Each row is followed by its group and then its class within the group.
[+1.63, -0.67, -0.14, +2.42, +0.03, +1.04, +1.79, -1.70, -0.32, -0.03, -0.38, -0.02, -0.37, +0.50, -0.05, +0.21, -1.33, -1.70, +1.06, -1.48, -0.50, +0.93, +3.22, +0.40, +2.44, +0.50, -0.47, -1.28, +4.45, -2.00, -0.02, -0.69, +3.06, +0.37]  <23>:J130
[-2.29, +1.20, -0.74, -2.37, +0.82, -3.36, -1.18, -2.87, +1.05, +0.83, -0.62, +1.20, -1.62, -3.88, +0.72, -0.37, -1.70, +0.30, +2.49, -1.58, -0.43, +0.31, -1.16, +0.50, +2.19, +0.06, -0.32, -0.10, +0.97, +0.26, +2.20, +0.14, -3.13, +1.42]  <27>:J296
[+2.67, +1.31, -0.81, +3.73, +0.56, -1.00, -0.21, -2.89, +0.90, -3.51, +0.56, +0.79, -2.43, +0.83, -1.14, +1.32, -2.05, -0.30, +0.53, -2.27, -1.22, +0.32, +2.46, -0.33, +3.15, -0.68, -0.97, +0.84, +2.05, -1.62, -0.85, -0.88, +3.04, +1.01]  <23>:J362
[-1.28, +0.71, +0.16, -0.94, -0.16, -0.62, -0.05, -3.85, +0.31, -1.95, +0.56, +2.08, -3.70, -0.56, -0.57, +0.24, -0.67, -0.85, +0.24, -3.25, -1.34, +1.07, +2.32, +0.05, +3.96, -0.12, -1.05, -0.66, +2.07, -1.13, -0.48, -1.30, +0.96, +1.09]  <23>:J362
[-0.36, -0.40, -0.70, +2.38, -0.17, -1.00, +0.51, -1.90, +0.24, -1.79, +0.35, +1.65, -2.27, -2.03, -0.63, +0.78, -0.78, -0.50, +0.29, -2.28, -1.43, +0.86, +1.94, -1.12, +4.68, -0.08, -0.43, -1.02, +1.89, -0.65, +0.47, -1.20, +0.62, +0.34]  <23>:J362
[+0.57, +0.27, +0.44, +1.71, -0.66, -1.23, +0.00, -1.49, +0.04, -1.56, -0.04, +0.87, -0.20, +0.35, -1.54, +0.01, -0.28, -1.11, +0.24, -1.81, -0.85, +1.24, +2.86, +0.37, +1.60, -0.94, -0.63, +0.55, +1.83, -0.40, -0.63, -2.26, +2.18, +2.64]  <23>:J130
[+0.51, -0.38, +0.03, +5.12, -0.46, -2.30, +1.66, +1.54, +0.31, -3.13, -0.08, -0.44, -0.43, -2.10, -0.13, +0.60, +0.00, -0.53, +1.15, -5.17, -1.86, +0.82, +2.31, -0.88, +2.59, -0.52, -1.80, +1.02, +1.56, -2.08, -0.36, -2.47, +3.76, +0.80]  <23>:J130
[-0.35, +1.43, -0.51, +1.56, -0.63, -0.63, +1.21, -1.29, -0.24, -1.09, -0.02, +0.10, -0.96, +0.01, -0.57, +0.09, +0.21, -1.08, -0.14, -0.39, -0.74, -2.77, +0.84, -0.14, +1.57, -0.05, -1.57, -0.82, -0.86, -0.80, +1.14, -0.36, +1.14, +1.40]  <23>:J362
[+1.71, +1.21, -0.24, +2.66, -1.21, +1.00, +0.01, -1.99, -0.84, -0.52, +0.30, +0.12, -0.67, +1.64, -1.07, +0.58, +0.52, -1.66, -0.05, -1.26, -0.65, +0.59, +2.07, +0.57, +1.85, -0.71, +0.78, -0.74, -1.99, -1.18, -2.74, +0.04, +3.16, -0.53]  <23>:J362
[-0.72, +0.90, -1.00, -1.62, -0.27, -3.75, -0.79, -4.14, +1.35, +0.39, +1.97, +3.38, -2.88, -1.84, -0.64, -0.01, -1.06, +0.28, +0.37, +0.13, +0.73, -1.19, +0.08, -0.61, +2.04, -0.89, +1.79, -2.40, -0.79, +2.19, +2.40, +1.84, -0.34, +1.20]  <27>:J479
[+0.31, +0.56, -0.24, +2.40, -0.45, -0.85, +1.22, +1.97, +1.90, -1.90, +0.19, +0.22, -0.65, +0.07, -1.17, +0.66, -0.59, -1.16, +0.45, -0.76, -0.02, +1.21, +2.98, +1.56, +2.64, -0.39, +0.14, +0.07, +1.69, -2.13, -0.44, +0.07, +2.68, +0.81]  <23>:J130
[-0.01, +1.02, +0.51, +3.20, -0.32, -1.20, +0.00, +3.01, +1.49, -3.94, -1.66, +1.13, -2.06, -1.65, -1.65, -0.18, +0.34, -1.63, +0.81, -2.23, -3.06, +1.29, +0.83, +0.17, +3.43, +0.45, -0.54, +2.04, +0.34, +0.11, -0.80, -0.76, +2.65, +0.08]  <23>:J362
[-2.13, +1.50, -1.64, -1.82, -1.62, -3.39, -2.02, -6.47, +1.20, -0.40, +1.26, +4.14, -3.10, -2.65, -1.04, +0.14, +1.29, -0.05, -0.16, -1.46, +1.08, -0.29, +0.10, +0.85, +3.28, +0.08, +2.27, +0.03, -0.12, +1.60, +0.95, +1.09, -0.19, +0.97]  <27>:J296
[-1.64, +1.24, -1.67, -2.46, -0.48, -2.29, -2.08, -5.31, +1.00, +1.80, +2.17, +3.16, -2.47, -0.42, +0.58, -0.84, -0.85, -0.12, -0.44, -0.45, +1.78, -1.16, -0.27, +1.02, +3.20, -1.10, +0.54, -1.28, -0.74, +0.66, +3.41, +2.26, -0.64, +1.42]  <27>:J607
[-2.42, +1.43, -0.02, +1.69, -0.68, -2.40, -0.79, -5.16, +3.68, -1.89, +1.27, +2.26, -2.54, -1.75, +0.02, +0.19, -1.44, -0.27, +1.25, -1.94, -0.61, +1.51, +0.35, +0.71, +2.82, +0.82, -1.05, +1.69, +0.23, +1.90, -0.20, +0.14, +0.00, +0.35]  <27>:J296
[-2.08, +1.28, -1.34, -0.39, -0.97, -3.07, -0.22, -4.48, +0.61, -0.79, +0.49, +4.96, -1.62, -2.28, -1.18, -1.17, +0.62, +1.19, +1.22, -1.57, +2.15, +0.76, -0.20, -0.68, +1.96, +0.27, +0.01, -0.88, +0.20, +0.53, +0.23, -1.90, +0.67, +1.38]  <27>:J607
[+0.09, +0.47, +0.02, +2.04, -1.24, -1.01, +0.91, -2.53, -0.57, -1.68, -0.17, +0.56, -1.12, -1.43, -0.38, -0.50, +0.42, -1.85, +1.40, -1.96, -0.47, +1.95, -0.42, -0.23, -0.55, +0.28, -1.20, -1.23, +1.84, -1.77, -0.30, -0.27, +2.33, +0.76]  <23>:J243
[-1.50, +0.97, -0.89, -0.04, -1.09, -2.10, -1.66, -5.49, +1.65, -1.46, +2.63, +3.13, -3.00, +1.10, -0.07, -0.68, -0.71, +1.93, -0.90, -0.57, +2.67, +0.17, -0.55, +1.92, +2.11, -0.76, +0.53, +1.03, -0.58, +1.95, +1.21, +1.18, -1.50, +0.30]  <27>:J607
[-1.74, +2.02, -0.74, -4.00, -1.73, -3.10, -3.24, -4.82, +2.05, +0.39, +0.85, +4.24, -2.38, -0.26, +0.86, -1.43, -1.16, +0.32, +0.20, -1.58, +1.28, +1.11, +0.61, +2.68, +3.71, -0.09, -0.52, -0.03, +1.26, +1.87, +0.32, +0.34, -0.15, +1.18]  <27>:J607
[+1.03, +1.47, +0.03, +2.28, -0.94, -2.57, -0.46, -2.33, +0.65, -3.79, -0.54, -0.77, -0.12, +2.01, -0.04, -1.05, +0.09, +0.19, -0.07, -2.96, +1.16, +0.50, +0.25, +2.19, +7.52, -1.13, -0.53, +1.78, +1.54, -2.50, -1.14, -1.40, +0.20, +0.31]  <23>:J243
[+0.84, +0.30, -1.01, -1.34, +0.10, -2.77, -2.62, -4.56, +0.86, +0.13, +0.22, -0.14, -2.48, -2.13, +1.03, -0.60, -1.55, +1.19, -0.12, -0.91, +1.17, -1.39, -0.02, +0.57, +1.03, -2.08, +0.73, +0.44, +0.84, +0.54, +2.81, +1.76, +1.37, +1.48]  <27>:J479
[-0.77, +0.82, +0.53, -3.01, +0.73, -2.80, -3.10, -4.23, +1.82, -1.32, +0.80, +4.14, -3.27, -2.84, -0.61, -1.23, -0.96, +1.33, +0.86, -1.40, +0.88, +1.40, -0.51, -0.21, +2.20, +1.15, -1.64, +2.07, +2.34, +2.68, +0.63, -1.10, -1.31, +0.37]  <27>:J296
[+1.35, +1.18, -1.10, +2.04, -1.02, -1.42, +0.75, -2.65, -0.07, -1.83, -0.83, -0.05, -0.72, +0.11, -0.72, -1.14, +0.55, -0.97, +0.22, -2.17, -0.08, +0.32, +0.29, +0.45, +0.39, -0.58, -0.32, +0.78, +0.86, -2.19, +1.24, -0.99, +3.94, +2.07]  <23>:J130
[+1.14, +0.06, -0.84, +2.31, -0.97, +0.25, -1.06, +0.93, +0.57, -1.99, -0.42, -0.06, +1.14, -0.06, +0.16, +0.43, -0.70, -1.43, +1.08, -2.84, -1.50, +2.36, +2.36, +1.12, +2.90, -1.52, -0.46, +0.62, +1.33, -2.24, -1.05, -1.02, +2.77, +0.85]  <23>:J130
[-1.49, -0.07, +0.07, -0.57, -0.28, -2.53, -1.41, -3.96, +1.26, -0.77, +2.12, +0.62, -2.53, -2.70, +1.31, -0.90, -2.00, +1.80, +1.43, -1.03, +0.08, +0.05, -2.31, +0.93, +4.75, +0.03, +0.19, -0.13, +3.31, +0.86, +1.21, +0.53, -2.71, +2.38]  <27>:J296
[+0.86, +0.86, +0.23, +5.28, +0.29, -1.44, -0.10, +3.18, +0.02, -0.90, -0.97, +0.75, +0.55, -1.01, -0.04, +1.88, +0.70, -0.98, +0.22, -3.21, -2.22, +0.71, +2.03, -0.94, +0.63, +0.32, -0.14, -0.83, +0.33, -1.60, -1.00, -1.31, +2.25, +2.44]  <23>:J130
[-0.74, +1.11, -0.34, +0.87, -0.09, -3.49, +2.06, -3.66, +1.22, -4.54, +0.76, +0.75, -2.73, -2.72, -0.14, -0.77, -0.54, +3.11, +0.77, -0.72, -0.55, -0.26, -1.66, -0.18, +1.24, -0.20, -0.16, +1.46, +2.31, +1.97, +1.42, +0.06, -1.45, +0.23]  <27>:J296
